Below are the code and all the weights of a small trained network. Each question names an input and a class and asks about switching units off, where a switched-off unit gives its printed mean instead of its output.

import numpy as np


def w(rows, s, z=0):
    codes = np.array(rows[::2]) - 128.0
    scale = np.full(codes.shape[1], s)
    scale[-1] = z or s
    return codes * scale


def norm(h):
    return h / np.sqrt((h * h).mean(-1, keepdims=True) + 1e-5)


def f(y):
    return y / 2 * (1 + np.tanh(0.7978845608 * (y + 0.044715 * y**3)))


def log_softmax(a):
    a = a - a.max(-1, keepdims=True)
    return a - np.log(np.exp(a).sum(-1, keepdims=True))


def net(x, mask):
    res = np.array(x, float).reshape(1, 2) / 4 @ E
    u = 0
    for l in range(3):
        y = f(norm(res) @ A[l][:, :-1].T + A[l][:, -1])
        res = res + np.where(mask[u : u + 10], y, B[l][:, -1]) @ B[l][:, :-1]
        u += 10
    return log_softmax(norm(res)[-1] @ U[:, :-1].T + U[:, -1])


A, B = {}, {}
E = w([
[80,125,89,4,122],'x0',
[87,91,72,155,153],'x1',
],0.013)
A[0] = w([
[131,156,180,132,125,168],'0.n1',
[127,160,141,139,214,95],'0.n2',
[82,114,194,130,125,60],'0.n3',
[139,97,120,76,100,243],'0.n4',
[133,71,105,125,152,14],'0.n5',
[114,158,139,167,98,114],'0.n6',
[89,131,65,179,158,10],'0.n7',
[200,125,168,94,225,61],'0.n8',
[40,127,154,247,127,159],'0.n9',
[78,134,133,106,148,113],'0.n10',
],0.012,0.0011)
B[0] = w([
[167,141,239,15,147,171],'0.n1',
[200,125,2,86,193,134],'0.n2',
[166,96,7,164,49,128],'0.n3',
[216,193,187,148,162,188],'0.n4',
[196,139,149,142,86,143],'0.n5',
[83,134,144,75,131,154],'0.n6',
[189,32,187,127,42,188],'0.n7',
[124,39,55,112,37,151],'0.n8',
[113,199,114,43,177,254],'0.n9',
[125,155,213,78,242,157],'0.n10',
],0.0049,0.0068)
A[1] = w([
[72,86,141,42,35,132],'1.n1',
[52,66,41,170,169,29],'1.n2',
[184,95,18,173,85,45],'1.n3',
[223,81,188,143,164,132],'1.n4',
[91,183,69,141,71,154],'1.n5',
[88,50,89,132,144,207],'1.n6',
[169,150,155,88,190,75],'1.n7',
[200,130,153,62,193,187],'1.n8',
[136,154,175,254,137,249],'1.n9',
[57,35,6,201,108,31],'1.n10',
],0.0083,0.0011)
B[1] = w([
[49,188,102,200,200,209],'1.n1',
[193,31,233,216,95,172],'1.n2',
[179,187,165,83,83,136],'1.n3',
[77,101,53,77,122,217],'1.n4',
[139,96,113,158,145,110],'1.n5',
[190,170,206,113,81,159],'1.n6',
[157,94,72,164,129,200],'1.n7',
[71,49,84,242,79,253],'1.n8',
[12,184,92,19,217,212],'1.n9',
[250,1,205,209,83,179],'1.n10',
],0.0059)
A[2] = w([
[121,70,143,71,194,202],'2.n1',
[113,152,150,84,83,172],'2.n2',
[126,139,188,133,51,53],'2.n3',
[228,160,129,182,247,150],'2.n4',
[225,63,255,64,40,137],'2.n5',
[181,117,207,76,100,17],'2.n6',
[220,157,144,70,8,40],'2.n7',
[147,232,159,218,176,85],'2.n8',
[61,171,103,116,165,5],'2.n9',
[113,59,40,183,79,151],'2.n10',
],0.009,0.0021)
B[2] = w([
[132,211,158,122,144,177],'2.n1',
[104,109,61,255,169,168],'2.n2',
[173,103,150,136,234,160],'2.n3',
[76,152,120,48,84,154],'2.n4',
[131,12,171,227,216,254],'2.n5',
[162,27,158,221,47,167],'2.n6',
[219,43,219,136,113,194],'2.n7',
[61,154,97,63,149,142],'2.n8',
[120,111,170,94,144,182],'2.n9',
[198,169,99,115,53,179],'2.n10',
],0.0073,0.0077)
U = w([
[6,210,112,47,183,208],'0',
[145,51,186,180,150,175],'1',
[148,170,25,126,21,5],'2',
],0.014,0.002)

Each question gives the input, the list of numbers given to net, and the class t.
The units are the neurons (one row each of A and B). Each row of codes is followed by its name. A weight is (code - 128) times the scale printed after its matrix; where a second scale follows, it is the last column's (A, B and U).
mask holds one flag per neuron, layer by layer. A switched-off neuron (its flag False) gives its mean, the last column of its row in B, instead of its output. The means were averaged over made-up inputs and are rounded, as every weight is.
A unit's drop is (log p(t) with every unit on - log p(t) with that unit switched off) / (log p(t) with every unit on - log p(t) with every unit switched off).
unit that matters most: the unit with the biggest drop
k most important neurons: the k neurons with the biggest drops, biggest first
k most important neurons of layer l: the k neurons of layer l with the biggest drops, biggest first
drop of u: that unit's drop, to one decimal
input [7,8], class 1: 2 most important neurons of layer 0	[0.n9 0.n1]
input [0,3], class 2: most important neuron of layer 1	[1.n9]
input [-5,-5], class 0: 3 most important neurons	[0.n7 1.n9 1.n10]
input [4,-4], class 0: 3 most important neurons	[1.n1 1.n10 1.n6]
input [3,-2], class 2: 2 most important neurons	[0.n9 1.n9]
input [6,8], class 1: 3 most important neurons	[0.n9 1.n2 1.n10]
input [-8,-8], class 0: 4 most important neurons	[1.n9 0.n7 2.n8 1.n10]
input [6,-7], class 1: 3 most important neurons	[0.n4 1.n9 1.n4]
input [-1,-3], class 2: 2 most important neurons of layer 1	[1.n1 1.n6]
input [-1,3], class 2: 2 most important neurons	[0.n9 0.n8]
input [-3,-1], class 2: drop of 0.n9	0.8
input [1,0], class 2: drop of 1.n8	0.6
input [1,-1], class 2: drop of 0.n3	0.0
input [-3,-2], class 2: unit that matters most	0.n1
